Below are the code and all the weights of a small trained network. Each question names an input and a class and asks about switching units off, where a switched-off unit gives its printed mean instead of its output.

import numpy as np


def w(rows, s, z=0):
    codes = np.array(rows[::2]) - 128.0
    scale = np.full(codes.shape[1], s)
    scale[-1] = z or s
    return codes * scale


def norm(h):
    return h / np.sqrt((h * h).mean(-1, keepdims=True) + 1e-5)


def f(y):
    return y / 2 * (1 + np.tanh(0.7978845608 * (y + 0.044715 * y**3)))


def log_softmax(a):
    a = a - a.max(-1, keepdims=True)
    return a - np.log(np.exp(a).sum(-1, keepdims=True))


def net(x, mask):
    res = np.array(x, float).reshape(1, 2) / 4 @ E
    u = 0
    for l in range(2):
        y = f(norm(res) @ A[l][:, :-1].T + A[l][:, -1])
        res = res + np.where(mask[u : u + 4], y, B[l][:, -1]) @ B[l][:, :-1]
        u += 4
    return log_softmax(norm(res)[-1] @ U[:, :-1].T + U[:, -1])


A, B = {}, {}
E = w([
[238,215,72,1],'x0',
[141,15,29,147],'x1',
],0.0026)
A[0] = w([
[122,88,187,179,56],'L0N1',
[157,160,122,116,96],'L0N2',
[141,252,181,85,3],'L0N3',
[57,147,204,125,247],'L0N4',
],0.012,0.002)
B[0] = w([
[38,137,139,114,186],'L0N1',
[87,110,74,82,152],'L0N2',
[253,169,220,101,254],'L0N3',
[172,188,58,203,236],'L0N4',
],0.0065,0.0076)
A[1] = w([
[63,117,97,119,155],'L1N1',
[100,93,96,137,6],'L1N2',
[183,254,222,50,2],'L1N3',
[129,165,98,34,107],'L1N4',
],0.0094,0.0018)
B[1] = w([
[98,129,200,45,146],'L1N1',
[200,134,215,81,131],'L1N2',
[247,140,228,224,254],'L1N3',
[46,253,157,69,156],'L1N4',
],0.006,0.0077)
U = w([
[207,49,108,93,119],'0',
[112,137,106,125,2],'1',
[250,208,180,144,182],'2',
[43,41,194,110,168],'3',
[114,200,88,13,176],'4',
[33,192,125,221,182],'5',
[104,137,102,123,12],'6',
],0.015,0.0071)

Each question gives the input, the list of numbers given to net, and the class t.
The units are the neurons (one row each of A and B). Each row of codes is followed by its name. A weight is (code - 128) times the scale printed after its matrix; where a second scale follows, it is the last column's (A, B and U).
mask holds one flag per neuron, layer by layer. A switched-off neuron (its flag False) gives its mean, the last column of its row in B, instead of its output. The means were averaged over made-up inputs and are rounded, as every weight is.
A unit's drop is (log p(t) with every unit on - log p(t) with that unit switched off) / (log p(t) with every unit on - log p(t) with every unit switched off).
The circuit of an input: a set's keep is (log p(t) with only the set's units on - log p(t) with every unit switched off) / (log p(t) with every unit on - log p(t) with every unit switched off). Starting from all 8 units, units are removed one at a time, each time the one whose removal leaves the highest keep (on an exact tie, the one counted first), for as long as the keep stays at least 0.8.
units of the circuit, in order: the units of the circuit, biggest drop first
unit that matters most: the unit with the biggest drop
top k neurons: the k neurons with the biggest drops, biggest first
top k neurons in layer l: the k neurons of layer l with the biggest drops, biggest first
drop when u is switched off: that unit's drop, to one decimal
input [4,3], class 4: unit that matters most : L0N3
input [-6,-7], class 5: top 3 neurons : (L0N3, L1N3, L0N1)
input [3,8], class 0: units of the circuit, in order : (L0N1, L0N3, L1N3, L0N4)
input [-2,1], class 3: top 2 neurons : (L0N3, L0N1)
input [-3,8], class 3: top 2 neurons in layer 0 : (L0N4, L0N3)
input [-4,3], class 3: units of the circuit, in order : (L0N3, L0N4, L1N1)
input [-3,5], class 3: top 3 neurons : (L0N3, L0N4, L1N3)
input [2,7], class 0: units of the circuit, in order : (L0N3, L0N1, L1N3, L0N4)
input [-5,8], class 3: units of the circuit, in order : (L0N4, L1N3)
input [-4,-4], class 5: units of the circuit, in order : (L0N3, L1N3)
input [-4,2], class 3: top 2 neurons : (L0N3, L1N1)
input [4,6], class 4: top 3 neurons : (L0N3, L1N3, L0N4)
input [-3,7], class 3: top 2 neurons in layer 0 : (L0N4, L0N3)
input [7,4], class 4: unit that matters most : L0N3
input [-3,1], class 5: top 3 neurons : (L0N3, L0N2, L1N3)
input [-3,2], class 3: top 2 neurons : (L0N3, L0N4)
input [1,2], class 4: top 4 neurons : (L0N3, L1N3, L0N4, L0N1)
input [1,5], class 0: top 4 neurons : (L0N3, L0N1, L1N3, L0N4)
input [-6,8], class 3: top 2 neurons in layer 0 : (L0N4, L0N3)
input [-8,0], class 5: unit that matters most : L0N4
input [-4,5], class 3: top 2 neurons in layer 0 : (L0N4, L0N3)
input [-5,0], class 5: drop when L0N3 is switched off : 0.2
input [6,7], class 4: drop when L1N3 is switched off : 0.4
input [-6,4], class 3: drop when L1N1 is switched off : 0.1
